Here is a tiny trained network, its code and every weight. The questions are about switching its units off for an input and a class, where a switched-off unit gives its printed mean instead of its output.

import numpy as np


def w(rows, s, z=0):
    codes = np.array(rows[::2]) - 128.0
    scale = np.full(codes.shape[1], s)
    scale[-1] = z or s
    return codes * scale


def norm(h):
    return h / np.sqrt((h * h).mean(-1, keepdims=True) + 1e-5)


def f(y):
    return np.maximum(y, 0)


def log_softmax(a):
    a = a - a.max(-1, keepdims=True)
    return a - np.log(np.exp(a).sum(-1, keepdims=True))


def net(x, mask):
    res = np.array(x, float).reshape(1, 4) / 4 @ E
    u = 0
    for l in range(4):
        y = f(norm(res) @ A[l][:, :-1].T + A[l][:, -1])
        res = res + np.where(mask[u : u + 6], y, B[l][:, -1]) @ B[l][:, :-1]
        u += 6
    return log_softmax(norm(res)[-1] @ U[:, :-1].T + U[:, -1])


A, B = {}, {}
E = w([
[90,199,209,83,126],'x0',
[183,71,193,125,4],'x1',
[125,151,58,136,118],'x2',
[212,177,110,193,174],'x3',
],0.0022)
A[0] = w([
[84,88,115,116,71,102],'0.n1',
[143,2,200,128,59,2],'0.n2',
[182,158,188,128,122,64],'0.n3',
[182,89,131,141,176,87],'0.n4',
[48,156,176,118,179,70],'0.n5',
[168,166,197,126,87,28],'0.n6',
],0.0088,0.0015)
B[0] = w([
[150,144,105,108,79,193],'0.n1',
[245,76,206,29,125,253],'0.n2',
[63,114,121,160,111,170],'0.n3',
[141,89,120,154,159,169],'0.n4',
[94,121,134,79,175,205],'0.n5',
[63,166,136,185,88,181],'0.n6',
],0.013,0.006)
A[1] = w([
[110,83,115,154,160,63],'1.n1',
[149,132,1,165,32,102],'1.n2',
[146,76,88,243,183,45],'1.n3',
[181,116,60,182,151,35],'1.n4',
[208,98,74,150,159,7],'1.n5',
[217,152,49,230,168,2],'1.n6',
],0.0067,0.00096)
B[1] = w([
[183,150,143,150,172,184],'1.n1',
[121,170,13,107,2,199],'1.n2',
[248,178,124,217,231,255],'1.n3',
[179,189,156,158,137,210],'1.n4',
[131,209,196,159,124,225],'1.n5',
[211,248,92,196,139,238],'1.n6',
],0.0065,0.0028)
A[2] = w([
[67,155,89,92,208,25],'2.n1',
[74,131,170,254,90,53],'2.n2',
[83,93,77,107,226,66],'2.n3',
[51,83,105,241,156,2],'2.n4',
[95,160,107,139,147,64],'2.n5',
[53,102,159,248,93,65],'2.n6',
],0.0086,0.00099)
B[2] = w([
[77,114,28,56,178,253],'2.n1',
[75,31,87,251,109,194],'2.n2',
[95,95,101,91,242,240],'2.n3',
[238,137,254,41,127,163],'2.n4',
[138,101,82,52,97,174],'2.n5',
[117,1,150,226,105,180],'2.n6',
],0.0084,0.0036)
A[3] = w([
[102,184,205,157,114,70],'3.n1',
[32,154,159,183,107,5],'3.n2',
[44,235,223,135,115,79],'3.n3',
[5,182,158,156,122,83],'3.n4',
[69,136,149,208,28,97],'3.n5',
[1,158,240,115,145,91],'3.n6',
],0.0074,0.0015)
B[3] = w([
[109,163,108,126,159,164],'3.n1',
[151,62,150,137,89,177],'3.n2',
[59,192,196,139,145,143],'3.n3',
[167,67,124,94,102,182],'3.n4',
[25,111,107,160,149,249],'3.n5',
[122,254,111,207,144,236],'3.n6',
],0.0099,0.0017)
U = w([
[49,224,209,119,95,96],'0',
[109,169,25,95,22,102],'1',
[227,231,85,234,188,161],'2',
[28,36,154,237,84,150],'3',
[111,142,109,144,107,2],'4',
[147,90,153,169,182,73],'5',
[42,131,53,29,254,164],'6',
[240,75,222,14,67,172],'7',
],0.01,0.0089)

Each question gives the input, the list of numbers given to net, and the class t.
The units are the neurons (one row each of A and B). Each row of codes is followed by its name. A weight is (code - 128) times the scale printed after its matrix; where a second scale follows, it is the last column's (A, B and U).
mask holds one flag per neuron, layer by layer. A switched-off neuron (its flag False) gives its mean, the last column of its row in B, instead of its output. The means were averaged over made-up inputs and are rounded, as every weight is.
A unit's drop is (log p(t) with every unit on - log p(t) with that unit switched off) / (log p(t) with every unit on - log p(t) with every unit switched off).
unit that matters most: the unit with the biggest drop
top k neurons: the k neurons with the biggest drops, biggest first
top k neurons in layer l: the k neurons of layer l with the biggest drops, biggest first
drop of u: that unit's drop, to one decimal
input [-6,-5,-5,-3], class 2: unit that matters most	0.n2
input [-1,-5,2,2], class 2: top 3 neurons	0.n2, 0.n5, 0.n3
input [7,5,-3,-2], class 0: top 4 neurons	0.n6, 0.n2, 0.n3, 3.n6
input [2,-2,-1,4], class 6: top 2 neurons	0.n2, 0.n6
input [0,6,0,6], class 3: top 2 neurons	0.n6, 0.n3
input [1,5,8,7], class 3: top 2 neurons	0.n6, 0.n3
input [6,-2,-5,-1], class 6: top 2 neurons in layer 0	0.n5, 0.n2
input [-3,-4,0,-1], class 2: top 4 neurons	0.n2, 0.n5, 0.n3, 1.n3
input [8,0,1,0], class 3: top 4 neurons	0.n6, 0.n2, 2.n6, 0.n3
input [7,-2,-3,-8], class 6: top 2 neurons	0.n5, 0.n2
input [1,5,3,3], class 3: top 3 neurons	0.n6, 0.n3, 0.n5
input [3,-2,-6,0], class 6: drop of 0.n5	2.3
input [0,5,4,4], class 3: drop of 0.n6	0.7
input [-1,-1,2,2], class 2: drop of 0.n2	2.2
input [6,-1,-8,5], class 3: drop of 0.n6	0.1
input [7,4,3,0], class 3: unit that matters most	0.n6
